Below are the code and all the weights of a small trained network. Each question names an input and a target symbol and asks about switching units off, where a switched-off unit gives its printed mean instead of its output.

import numpy as np


def w(rows, s, z=0):
    codes = np.array(rows[::2]) - 128.0
    scale = np.full(codes.shape[1], s)
    scale[-1] = z or s
    return codes * scale


def f(y):
    return np.maximum(y, 0)


def softmax(a):
    e = np.exp(a - a.max(-1, keepdims=True))
    return e / e.sum(-1, keepdims=True)


def log_softmax(a):
    a = a - a.max(-1, keepdims=True)
    return a - np.log(np.exp(a).sum(-1, keepdims=True))


def net(x, mask):
    ids = ['αβγδεζηθξπστφψω'.index(c) for c in x.split()]
    T = len(ids)
    res = E[ids] + P[:T]
    r = res
    for j in range(2):
        rows = slice(2 * j, 2 * j + 2)
        q, k, v = (r @ M[0][rows].T for M in (Q, K, V))
        z = softmax(np.where(np.tri(T) > 0, q @ k.T / 2**0.5, -1e9)) @ v
        o = O[0][rows]
        res = res + np.where(mask[j], z, o[:, -1]) @ o[:, :-1]
    y = f(res @ A[0][:, :-1].T + A[0][:, -1])
    res = res + np.where(mask[2:18], y, B[0][:, -1]) @ B[0][:, :-1]
    return log_softmax(res[-1] @ U[:, :-1].T + U[:, -1])


Q, K, V, O, A, B = {}, {}, {}, {}, {}, {}
E = w([
[202,130,91,74],'α',
[119,155,131,110],'β',
[2,123,48,96],'γ',
[82,39,106,188],'δ',
[139,155,128,107],'ε',
[147,154,174,163],'ζ',
[117,152,137,106],'η',
[197,14,131,154],'θ',
[140,172,126,123],'ξ',
[117,159,120,114],'π',
[182,170,148,143],'σ',
[136,153,132,122],'τ',
[130,159,126,131],'φ',
[127,163,51,44],'ψ',
[104,197,89,145],'ω',
],0.019)
P = w([
[130,179,221,78],'0',
[210,211,8,198],'1',
[103,152,207,126],'2',
[221,191,10,184],'3',
[109,128,188,99],'4',
[129,95,60,194],'5',
[112,156,182,93],'6',
],0.015)
Q[0] = w([
[249,194,139,35],'head 0',
[81,153,215,72],'head 0',
[181,232,132,85],'head 1',
[211,53,34,143],'head 1',
],0.011)
K[0] = w([
[167,131,125,72],'head 0',
[119,34,88,122],'head 0',
[124,125,118,41],'head 1',
[128,247,202,161],'head 1',
],0.015)
V[0] = w([
[79,176,142,171],'head 0',
[45,86,171,188],'head 0',
[39,149,73,127],'head 1',
[100,136,99,9],'head 1',
],0.014)
O[0] = w([
[182,180,167,94,177],'head 0',
[195,106,117,80,9],'head 0',
[119,149,97,5,140],'head 1',
[49,131,106,118,199],'head 1',
],0.016,0.011)
A[0] = w([
[147,158,198,117,93],'neuron 0',
[74,104,210,92,108],'neuron 1',
[82,112,17,138,146],'neuron 2',
[205,27,105,108,124],'neuron 3',
[144,132,125,172,91],'neuron 4',
[122,96,251,114,84],'neuron 5',
[122,158,78,163,70],'neuron 6',
[213,123,121,125,86],'neuron 7',
[120,104,80,133,132],'neuron 8',
[196,112,147,164,255],'neuron 9',
[116,149,163,130,89],'neuron 10',
[169,105,59,190,144],'neuron 11',
[183,88,161,106,147],'neuron 12',
[112,30,236,88,155],'neuron 13',
[169,160,122,63,188],'neuron 14',
[154,114,180,137,46],'neuron 15',
],0.014,0.01)
B[0] = w([
[100,172,210,114,166],'neuron 0',
[186,59,80,88,198],'neuron 1',
[165,109,169,160,252],'neuron 2',
[55,176,186,193,140],'neuron 3',
[107,108,141,73,167],'neuron 4',
[154,81,176,87,157],'neuron 5',
[160,53,129,83,195],'neuron 6',
[126,235,114,69,146],'neuron 7',
[104,195,162,133,147],'neuron 8',
[166,74,66,163,198],'neuron 9',
[138,174,103,103,160],'neuron 10',
[94,138,184,26,186],'neuron 11',
[128,55,110,166,141],'neuron 12',
[115,108,49,47,143],'neuron 13',
[138,122,92,198,203],'neuron 14',
[168,254,70,117,141],'neuron 15',
],0.0098,0.018)
U = w([
[91,149,205,130,65],'α',
[123,141,139,126,176],'β',
[112,156,136,112,82],'γ',
[129,145,146,129,154],'δ',
[177,143,36,201,255],'ε',
[65,251,151,129,84],'ζ',
[200,137,118,70,28],'η',
[161,147,207,166,107],'θ',
[122,149,38,87,32],'ξ',
[123,139,144,56,21],'π',
[199,28,114,144,142],'σ',
[135,130,140,119,138],'τ',
[121,140,151,81,76],'φ',
[2,145,66,87,139],'ψ',
[82,128,125,227,236],'ω',
],0.0085,0.0051)

Each question gives the input, a string of symbols that net reads in full, and the target symbol t.
The units are the heads (2 rows each of Q, K, V and O) and the neurons (one row each of A and B). Each row of codes is followed by its name. A weight is (code - 128) times the scale printed after its matrix; where a second scale follows, it is the last column's (O, A, B and U).
mask holds one flag per unit, heads first, then neurons. A switched-off unit (its flag False) gives its mean, the last column of its rows in O or B, instead of its output. The means were averaged over made-up inputs and are rounded, as every weight is.
A unit's drop is (log p(t) with every unit on - log p(t) with that unit switched off) / (log p(t) with every unit on - log p(t) with every unit switched off).
The circuit of an input: a set's keep is (log p(t) with only the set's units on - log p(t) with every unit switched off) / (log p(t) with every unit on - log p(t) with every unit switched off). Starting from the 12 units with the biggest drops (on a tie, the unit counted first), units are removed one at a time, each time the one whose removal leaves the highest keep (on an exact tie, the one counted first), for as long as the keep stays at least 0.8.
circuit, biggest first: the units of the circuit, biggest drop first
unit that matters most: the unit with the biggest drop
top k neurons: the k neurons with the biggest drops, biggest first
heads that matter: for each layer, one digit per head in row order, 1 if its drop is at least 0.15 and else 0, layers parted by /
input ω η ω ω ζ ψ, target ε: top 2 neurons -> (neuron 14; neuron 11)
input τ ξ σ ζ ξ ξ, target σ: circuit, biggest first -> (head 1; neuron 9)
input ζ σ τ ζ, target η: top 2 neurons -> (neuron 11; neuron 9)
input η α σ, target ω: heads that matter -> 10
input δ α δ ω π, target ε: heads that matter -> 11
input ψ δ ω σ, target ω: circuit, biggest first -> (neuron 2; head 1; head 0)
input σ ψ σ, target ψ: circuit, biggest first -> (head 1; head 0)
input ζ ψ ω ω ω ζ δ, target ε: heads that matter -> 11
input σ ζ ψ σ, target σ: top 4 neurons -> (neuron 9; neuron 6; neuron 11; neuron 0)
input ω ξ ω ω ζ, target η: top neuron -> (neuron 13)
input ω σ ω σ α, target ω: heads that matter -> 10
input ψ ψ ω ω ζ, target ψ: heads that matter -> 01
input ψ ω ξ σ ε, target ψ: heads that matter -> 01
input σ ω τ σ, target σ: top 3 neurons -> (neuron 9; neuron 6; neuron 11)
input ω ψ ω σ ψ ψ π, target ψ: circuit, biggest first -> (head 1)
input ψ ψ ω ω ψ θ, target ε: heads that matter -> 11
input γ σ ω ζ ω, target ξ: top 2 neurons -> (neuron 1; neuron 14)
input ψ τ σ ε τ ω, target σ: top 3 neurons -> (neuron 9; neuron 6; neuron 0)
input ω ω γ ω ω ζ σ, target ξ: circuit, biggest first -> (head 1; neuron 14; neuron 1)
input ω ω ζ ζ δ σ π, target ε: top 3 neurons -> (neuron 14; neuron 12; neuron 9)
input ψ ω ω ω, target ω: unit that matters most -> neuron 2
input ζ α θ ω, target η: top 3 neurons -> (neuron 11; neuron 7; neuron 9)
input φ ε σ α ω, target ω: circuit, biggest first -> (head 0; head 1)
input ψ ψ ψ η, target ω: top 2 neurons -> (neuron 2; neuron 11)
input σ ω γ ε, target σ: heads that matter -> 01
